Here is a tiny trained network, its code and every weight. The questions are about switching its units off for an input and a class, where a switched-off unit gives its printed mean instead of its output.

import numpy as np


def w(rows, s, z=0):
    codes = np.array(rows[::2]) - 128.0
    scale = np.full(codes.shape[1], s)
    scale[-1] = z or s
    return codes * scale


def norm(h):
    return h / np.sqrt((h * h).mean(-1, keepdims=True) + 1e-5)


def f(y):
    return np.maximum(y, 0)


def log_softmax(a):
    a = a - a.max(-1, keepdims=True)
    return a - np.log(np.exp(a).sum(-1, keepdims=True))


def net(x, mask):
    res = np.array(x, float).reshape(1, 8) / 4 @ E
    u = 0
    for l in range(4):
        y = f(norm(res) @ A[l][:, :-1].T + A[l][:, -1])
        res = res + np.where(mask[u : u + 10], y, B[l][:, -1]) @ B[l][:, :-1]
        u += 10
    return log_softmax(norm(res)[-1] @ U[:, :-1].T + U[:, -1])


A, B = {}, {}
E = w([
[149,194,124,155,151,188,115,149],'x0',
[109,81,182,96,161,184,127,153],'x1',
[133,125,127,133,127,130,126,130],'x2',
[202,140,59,4,228,106,66,92],'x3',
[126,126,128,130,133,126,129,129],'x4',
[2,112,37,134,110,192,34,48],'x5',
[130,132,129,120,121,130,127,124],'x6',
[108,136,115,106,93,106,89,208],'x7',
],0.0091)
A[0] = w([
[156,144,163,171,172,172,181,4,78],'0.n0',
[137,235,122,157,160,211,119,168,26],'0.n1',
[125,159,104,154,120,77,128,130,52],'0.n2',
[84,125,151,169,116,122,157,121,5],'0.n3',
[101,123,118,142,111,150,117,116,26],'0.n4',
[152,188,83,189,96,57,111,81,42],'0.n5',
[90,52,144,84,99,49,147,105,2],'0.n6',
[90,179,111,97,100,116,71,249,8],'0.n7',
[99,67,204,112,178,197,109,145,25],'0.n8',
[108,120,174,78,135,154,118,156,55],'0.n9',
],0.015,0.0045)
B[0] = w([
[54,53,135,66,83,24,94,225,253],'0.n0',
[201,43,122,186,122,140,96,41,230],'0.n1',
[134,118,119,89,110,167,179,126,166],'0.n2',
[160,192,107,167,93,147,73,196,211],'0.n3',
[88,143,129,130,142,112,155,90,181],'0.n4',
[150,106,88,87,121,254,197,138,230],'0.n5',
[190,39,120,186,112,130,76,85,216],'0.n6',
[54,47,136,73,104,30,116,208,226],'0.n7',
[170,156,38,119,93,203,203,114,233],'0.n8',
[132,133,90,106,121,171,175,142,178],'0.n9',
],0.017,0.0061)
A[1] = w([
[69,168,219,255,55,139,161,125,87],'1.n0',
[192,141,221,119,105,93,149,126,80],'1.n1',
[7,184,89,136,124,137,57,48,59],'1.n2',
[112,147,160,129,124,118,140,118,54],'1.n3',
[208,173,185,134,159,95,176,180,71],'1.n4',
[133,144,106,114,118,186,186,113,64],'1.n5',
[171,172,101,21,243,77,82,65,106],'1.n6',
[98,140,166,105,125,120,151,91,48],'1.n7',
[174,56,150,196,146,140,93,63,7],'1.n8',
[110,133,175,135,90,88,110,126,106],'1.n9',
],0.015,0.002)
B[1] = w([
[165,219,66,133,121,177,30,203,248],'1.n0',
[46,111,164,155,189,129,157,81,189],'1.n1',
[35,88,159,164,254,139,171,69,218],'1.n2',
[138,134,143,112,130,140,105,142,128],'1.n3',
[81,77,176,157,222,143,163,77,199],'1.n4',
[126,162,83,101,98,157,200,101,243],'1.n5',
[149,236,98,180,72,181,62,248,243],'1.n6',
[116,125,126,138,118,138,125,128,128],'1.n7',
[145,101,139,149,68,96,72,49,254],'1.n8',
[127,147,109,70,144,139,140,148,174],'1.n9',
],0.017,0.0061)
A[2] = w([
[184,143,165,144,125,112,124,78,71],'2.n0',
[168,111,170,160,117,100,122,78,62],'2.n1',
[82,141,201,128,110,113,178,91,4],'2.n2',
[148,136,183,119,135,84,180,167,51],'2.n3',
[120,129,190,156,202,131,161,106,55],'2.n4',
[151,248,138,151,124,123,102,151,17],'2.n5',
[115,141,144,173,192,151,167,67,18],'2.n6',
[192,163,224,122,134,81,165,100,58],'2.n7',
[137,140,203,116,136,114,142,78,25],'2.n8',
[190,132,131,96,110,190,178,106,35],'2.n9',
],0.016,0.0016)
B[2] = w([
[97,146,149,168,103,137,91,103,160],'2.n0',
[162,135,215,134,102,69,112,88,181],'2.n1',
[110,188,136,115,142,182,106,126,159],'2.n2',
[81,36,103,127,181,172,83,132,159],'2.n3',
[116,162,183,130,229,119,159,107,195],'2.n4',
[93,251,181,168,96,144,93,210,244],'2.n5',
[62,123,153,52,230,127,97,97,215],'2.n6',
[31,94,118,176,176,195,76,89,140],'2.n7',
[136,154,84,218,148,109,162,101,145],'2.n8',
[143,209,159,111,102,136,238,81,255],'2.n9',
],0.014,0.0059)
A[3] = w([
[116,191,153,182,54,151,156,144,163],'3.n0',
[229,73,139,216,113,135,73,87,123],'3.n1',
[144,152,121,63,162,3,65,122,79],'3.n2',
[10,158,87,120,139,149,167,52,85],'3.n3',
[149,219,92,73,150,68,91,60,67],'3.n4',
[195,137,138,130,106,81,91,66,103],'3.n5',
[161,166,149,128,143,96,119,113,5],'3.n6',
[66,102,120,91,132,107,104,148,97],'3.n7',
[80,173,154,158,125,72,163,114,16],'3.n8',
[119,174,209,142,143,45,185,108,90],'3.n9',
],0.012,0.0024)
B[3] = w([
[215,173,85,42,195,49,87,96,254],'3.n0',
[122,176,151,143,111,101,93,32,212],'3.n1',
[68,154,156,134,88,140,153,198,163],'3.n2',
[242,139,234,106,203,117,180,130,253],'3.n3',
[108,133,215,254,91,152,207,189,140],'3.n4',
[129,213,185,146,111,62,162,140,174],'3.n5',
[88,105,26,143,131,127,120,115,132],'3.n6',
[142,140,115,170,150,12,164,137,200],'3.n7',
[152,110,104,102,179,140,87,138,142],'3.n8',
[75,117,38,89,168,163,95,78,157],'3.n9',
],0.014,0.0074)
U = w([
[147,235,106,151,125,169,67,209,111],'0',
[67,123,174,147,254,145,150,90,111],'1',
[66,48,121,83,103,62,135,200,86],'2',
[178,138,82,83,111,198,231,109,93],'3',
[149,119,151,173,81,100,84,40,113],'4',
[137,152,132,110,134,100,147,132,254],'5',
],0.0099,0.0075)

Each question gives the input, the list of numbers given to net, and the class t.
The units are the neurons (one row each of A and B). Each row of codes is followed by its name. A weight is (code - 128) times the scale printed after its matrix; where a second scale follows, it is the last column's (A, B and U).
mask holds one flag per neuron, layer by layer. A switched-off neuron (its flag False) gives its mean, the last column of its row in B, instead of its output. The means were averaged over made-up inputs and are rounded, as every weight is.
A unit's drop is (log p(t) with every unit on - log p(t) with that unit switched off) / (log p(t) with every unit on - log p(t) with every unit switched off).
The circuit of an input: a set's keep is (log p(t) with only the set's units on - log p(t) with every unit switched off) / (log p(t) with every unit on - log p(t) with every unit switched off). Starting from the 12 units with the biggest drops (on a tie, the unit counted first), units are removed one at a time, each time the one whose removal leaves the highest keep (on an exact tie, the one counted first), for as long as the keep stays at least 0.8.
units of the circuit, in order: the units of the circuit, biggest drop first
unit that matters most: the unit with the biggest drop
top k neurons: the k neurons with the biggest drops, biggest first
top k neurons in layer l: the k neurons of layer l with the biggest drops, biggest first
input [-6,7,2,-5,2,2,8,-2], class 3: units of the circuit, in order	(0.n8)
input [3,8,6,-6,4,-7,6,5], class 3: units of the circuit, in order	(0.n8; 2.n5)
input [-6,2,-6,0,3,-6,3,-1], class 1: top 3 neurons in layer 2	(2.n6; 2.n4; 2.n7)
input [-7,-8,-2,0,4,7,2,-8], class 2: top 4 neurons in layer 0	(0.n0; 0.n8; 0.n5; 0.n6)
input [3,-8,1,3,4,8,-5,2], class 1: top 3 neurons	(1.n2; 0.n8; 2.n6)
input [8,-3,8,6,-2,-2,-7,-5], class 4: units of the circuit, in order	(0.n1; 1.n8)
input [-8,8,-5,-8,-2,-4,3,-4], class 0: top 3 neurons	(1.n0; 0.n3; 0.n1)
input [-7,7,-2,-2,4,5,7,6], class 3: top 2 neurons	(0.n8; 0.n9)
input [7,-2,-6,2,7,4,-7,5], class 4: top 2 neurons	(0.n1; 0.n0)
input [-8,0,0,8,-5,-2,2,-2], class 0: top 2 neurons	(1.n6; 0.n1)
input [-5,-7,-6,-1,-3,-7,4,2], class 1: top 2 neurons	(0.n8; 1.n4)
input [0,2,-3,-7,5,-6,-7,-8], class 2: top 2 neurons in layer 0	(0.n0; 0.n4)
input [6,-4,-2,5,-6,3,0,-1], class 4: top 3 neurons	(0.n1; 1.n8; 0.n8)
input [8,4,5,1,4,-1,-2,0], class 4: units of the circuit, in order	(0.n1)
input [8,6,-2,1,-7,-6,-6,7], class 4: top 4 neurons	(0.n1; 0.n0; 0.n5; 3.n1)
input [6,8,-3,7,3,-7,-4,0], class 3: top 3 neurons in layer 0	(0.n8; 0.n9; 0.n1)
input [-8,-2,-5,-1,4,-5,-5,-1], class 4: top 2 neurons	(0.n6; 1.n8)
input [7,1,-2,1,-5,8,-7,1], class 1: top 2 neurons	(1.n2; 0.n6)
input [8,4,-6,5,1,6,-2,7], class 4: top 2 neurons	(0.n1; 0.n0)
input [5,-6,-2,-1,-3,-3,-3,-4], class 3: unit that matters most	0.n5
input [-3,0,-2,-6,-4,-7,-1,3], class 1: top 3 neurons	(1.n4; 1.n1; 1.n6)
input [-5,2,-3,7,-6,-4,4,-3], class 0: top 2 neurons	(1.n6; 0.n1)
input [6,-7,-5,-3,2,-1,0,8], class 2: top 2 neurons in layer 0	(0.n7; 0.n8)
input [-7,5,-5,-4,2,2,-1,-3], class 4: top 2 neurons in layer 0	(0.n6; 0.n5)
input [-3,6,0,-7,8,-3,6,1], class 0: top 2 neurons in layer 0	(0.n5; 0.n3)
input [-5,4,-4,8,-6,-8,-3,-6], class 0: top 2 neurons in layer 0	(0.n7; 0.n3)
